Here is a tiny trained network, its code and every weight. The questions are about switching its units off for an input and a target symbol, where a switched-off unit gives its printed mean instead of its output.

import numpy as np


def w(rows, s, z=0):
    codes = np.array(rows[::2]) - 128.0
    scale = np.full(codes.shape[1], s)
    scale[-1] = z or s
    return codes * scale


def norm(h):
    return h / np.sqrt((h * h).mean(-1, keepdims=True) + 1e-5)


def f(y):
    return y / 2 * (1 + np.tanh(0.7978845608 * (y + 0.044715 * y**3)))


def softmax(a):
    e = np.exp(a - a.max(-1, keepdims=True))
    return e / e.sum(-1, keepdims=True)


def log_softmax(a):
    a = a - a.max(-1, keepdims=True)
    return a - np.log(np.exp(a).sum(-1, keepdims=True))


def net(x, mask):
    ids = ['ΓΔΞΠΩβεζηλμτφψ'.index(c) for c in x.split()]
    T = len(ids)
    res = E[ids] + P[:T]
    u = 0
    for l in range(3):
        q, k, v = (norm(res) @ M[l].T for M in (Q, K, V))
        z = softmax(np.where(np.tri(T) > 0, q @ k.T / 4**0.5, -1e9)) @ v
        res = res + np.where(mask[u], z, O[l][:, -1]) @ O[l][:, :-1]
        u += 1
        y = f(norm(res) @ A[l][:, :-1].T + A[l][:, -1])
        res = res + np.where(mask[u : u + 8], y, B[l][:, -1]) @ B[l][:, :-1]
        u += 8
    return log_softmax(norm(res)[-1] @ U[:, :-1].T + U[:, -1])


Q, K, V, O, A, B = {}, {}, {}, {}, {}, {}
E = w([
[62,253,217],'Γ',
[149,109,105],'Δ',
[141,126,132],'Ξ',
[135,115,90],'Π',
[121,129,97],'Ω',
[159,83,84],'β',
[129,129,104],'ε',
[124,130,102],'ζ',
[84,100,183],'η',
[161,166,136],'λ',
[122,98,195],'μ',
[116,137,106],'τ',
[165,159,114],'φ',
[167,96,76],'ψ',
],0.0069)
P = w([
[71,196,137],'0',
[49,172,8],'1',
[82,178,14],'2',
[124,182,24],'3',
[126,194,46],'4',
[122,201,54],'5',
[134,197,53],'6',
[139,201,68],'7',
[32,233,43],'8',
],0.0014)
Q[0] = w([
[204,52,175],'L0H1',
[188,175,2],'L0H1',
[157,120,148],'L0H1',
[79,148,157],'L0H1',
],0.0055)
K[0] = w([
[199,138,42],'L0H1',
[253,194,157],'L0H1',
[135,132,105],'L0H1',
[68,92,193],'L0H1',
],0.0053)
V[0] = w([
[86,36,207],'L0H1',
[90,192,151],'L0H1',
[119,193,213],'L0H1',
[94,253,171],'L0H1',
],0.0038)
O[0] = w([
[199,96,203,3],'L0H1',
[154,64,106,180],'L0H1',
[254,128,73,102],'L0H1',
[172,78,97,207],'L0H1',
],0.0039,0.0013)
A[0] = w([
[172,130,6,97],'L0N1',
[126,224,195,122],'L0N2',
[176,255,69,254],'L0N3',
[148,162,146,155],'L0N4',
[127,70,140,188],'L0N5',
[139,195,123,227],'L0N6',
[120,142,199,78],'L0N7',
[177,77,204,152],'L0N8',
],0.0049,0.00063)
B[0] = w([
[22,130,130,253],'L0N1',
[183,130,69,139],'L0N2',
[136,2,90,254],'L0N3',
[138,121,16,127],'L0N4',
[77,160,138,129],'L0N5',
[201,89,49,162],'L0N6',
[128,168,109,124],'L0N7',
[68,82,120,132],'L0N8',
],0.0033,0.0027)
Q[1] = w([
[64,44,139],'L1H1',
[141,212,169],'L1H1',
[42,12,18],'L1H1',
[184,196,253],'L1H1',
],0.0056)
K[1] = w([
[156,194,119],'L1H1',
[61,98,103],'L1H1',
[254,168,125],'L1H1',
[39,132,125],'L1H1',
],0.0073)
V[1] = w([
[136,201,179],'L1H1',
[10,111,107],'L1H1',
[56,211,172],'L1H1',
[254,56,214],'L1H1',
],0.0043)
O[1] = w([
[163,210,247,68],'L1H1',
[44,113,151,236],'L1H1',
[103,111,250,130],'L1H1',
[57,234,86,1],'L1H1',
],0.0021,0.0027)
A[1] = w([
[96,99,167,144],'L1N1',
[77,37,63,155],'L1N2',
[158,78,118,76],'L1N3',
[153,255,153,203],'L1N4',
[152,80,150,153],'L1N5',
[176,142,103,101],'L1N6',
[45,92,145,153],'L1N7',
[108,219,125,251],'L1N8',
],0.0054,0.0023)
B[1] = w([
[113,190,123,153],'L1N1',
[134,169,94,255],'L1N2',
[116,140,169,126],'L1N3',
[196,165,98,121],'L1N4',
[89,168,138,140],'L1N5',
[108,79,122,114],'L1N6',
[210,153,160,195],'L1N7',
[253,145,117,146],'L1N8',
],0.0044,0.0045)
Q[2] = w([
[157,109,247],'L2H1',
[155,183,254],'L2H1',
[68,153,42],'L2H1',
[72,130,98],'L2H1',
],0.0041)
K[2] = w([
[113,145,60],'L2H1',
[90,24,3],'L2H1',
[184,146,243],'L2H1',
[195,149,88],'L2H1',
],0.0049)
V[2] = w([
[149,160,132],'L2H1',
[169,216,131],'L2H1',
[64,1,134],'L2H1',
[162,136,44],'L2H1',
],0.0054)
O[2] = w([
[137,161,138,2],'L2H1',
[119,189,146,108],'L2H1',
[86,47,164,185],'L2H1',
[254,129,138,53],'L2H1',
],0.0059,9.1e-05)
A[2] = w([
[149,106,159,3],'L2N1',
[29,37,137,161],'L2N2',
[200,91,230,61],'L2N3',
[222,87,77,167],'L2N4',
[68,36,146,152],'L2N5',
[100,188,122,211],'L2N6',
[58,139,106,112],'L2N7',
[133,152,253,185],'L2N8',
],0.0056,0.002)
B[2] = w([
[89,66,4,84],'L2N1',
[131,135,237,253],'L2N2',
[45,113,37,148],'L2N3',
[60,70,170,197],'L2N4',
[175,157,196,209],'L2N5',
[111,251,221,191],'L2N6',
[141,101,139,173],'L2N7',
[36,188,65,182],'L2N8',
],0.0033,0.0023)
U = w([
[85,191,124,69],'Γ',
[164,75,18,146],'Δ',
[145,79,122,72],'Ξ',
[131,130,179,70],'Π',
[139,90,21,120],'Ω',
[53,185,142,253],'β',
[42,180,165,165],'ε',
[133,128,188,67],'ζ',
[151,95,170,56],'η',
[158,88,157,73],'λ',
[178,169,94,80],'μ',
[214,255,86,172],'τ',
[152,80,176,143],'φ',
[143,78,151,51],'ψ',
],0.0089,0.0047)

Each question gives the input, a string of symbols that net reads in full, and the target symbol t.
The units are the heads (4 rows each of Q, K, V and O) and the neurons (one row each of A and B). Each row of codes is followed by its name. A weight is (code - 128) times the scale printed after its matrix; where a second scale follows, it is the last column's (O, A, B and U).
mask holds one flag per unit, layer by layer, with each layer's heads first. A switched-off unit (its flag False) gives its mean, the last column of its rows in O or B, instead of its output. The means were averaged over made-up inputs and are rounded, as every weight is.
A unit's drop is (log p(t) with every unit on - log p(t) with that unit switched off) / (log p(t) with every unit on - log p(t) with every unit switched off).
The circuit of an input: a set's keep is (log p(t) with only the set's units on - log p(t) with every unit switched off) / (log p(t) with every unit on - log p(t) with every unit switched off). Starting from the 12 units with the biggest drops (on a tie, the unit counted first), units are removed one at a time, each time the one whose removal leaves the highest keep (on an exact tie, the one counted first), for as long as the keep stays at least 0.8.
units of the circuit, in order: the units of the circuit, biggest drop first
most important unit: the unit with the biggest drop
top k neurons: the k neurons with the biggest drops, biggest first
k most important neurons of layer l: the k neurons of layer l with the biggest drops, biggest first
drop of u: that unit's drop, to one decimal
input μ η β ε Γ Δ Ω, target τ: units of the circuit, in order : (L1H1, L0H1, L2H1)
input ε ζ Ξ Δ Ω ζ Γ Π, target τ: units of the circuit, in order : (L2H1)
input η Γ Ω, target τ: units of the circuit, in order : (L1H1, L2H1, L0N1, L0H1)
input Γ η ε μ Γ Δ Γ ψ, target τ: units of the circuit, in order : (L2H1, L0H1)
input μ Γ μ μ, target τ: units of the circuit, in order : (L1H1, L2H1, L0H1)
input Δ λ ζ μ μ η β, target β: units of the circuit, in order : (L0N3, L2H1, L0N1, L0H1)
input Γ Π Δ Π, target τ: units of the circuit, in order : (L2H1, L0H1)
input μ τ ζ, target τ: units of the circuit, in order : (L1H1, L0H1, L2H1)
input η Π μ β ζ ζ ε, target β: 2 most important neurons of layer 0 : (L0N8, L0N3)
input η Γ μ η μ ψ Ξ, target β: top 2 neurons : (L0N8, L0N3)
input μ Ξ Δ, target τ: top 2 neurons : (L0N3, L0N1)
input μ μ β Ω ε ψ, target τ: top 2 neurons : (L0N3, L0N1)
input μ β ζ Ω τ η, target τ: top 3 neurons : (L0N3, L0N1, L1N8)
input μ Δ Π Γ τ, target τ: most important unit : L1H1
input Δ λ ψ ψ μ Π, target β: 2 most important neurons of layer 0 : (L0N3, L0N1)
input μ Γ Γ λ μ, target τ: top 3 neurons : (L0N3, L0N1, L2N2)
input Π ε Γ ε, target τ: drop of L1N2 : 0.1
input τ Γ Δ Δ τ λ, target Δ: drop of L0N3 : 0.1
input μ Γ μ Ξ ε ζ β, target τ: drop of L0N1 : 0.4
input μ η ε λ η, target τ: most important unit : L1H1
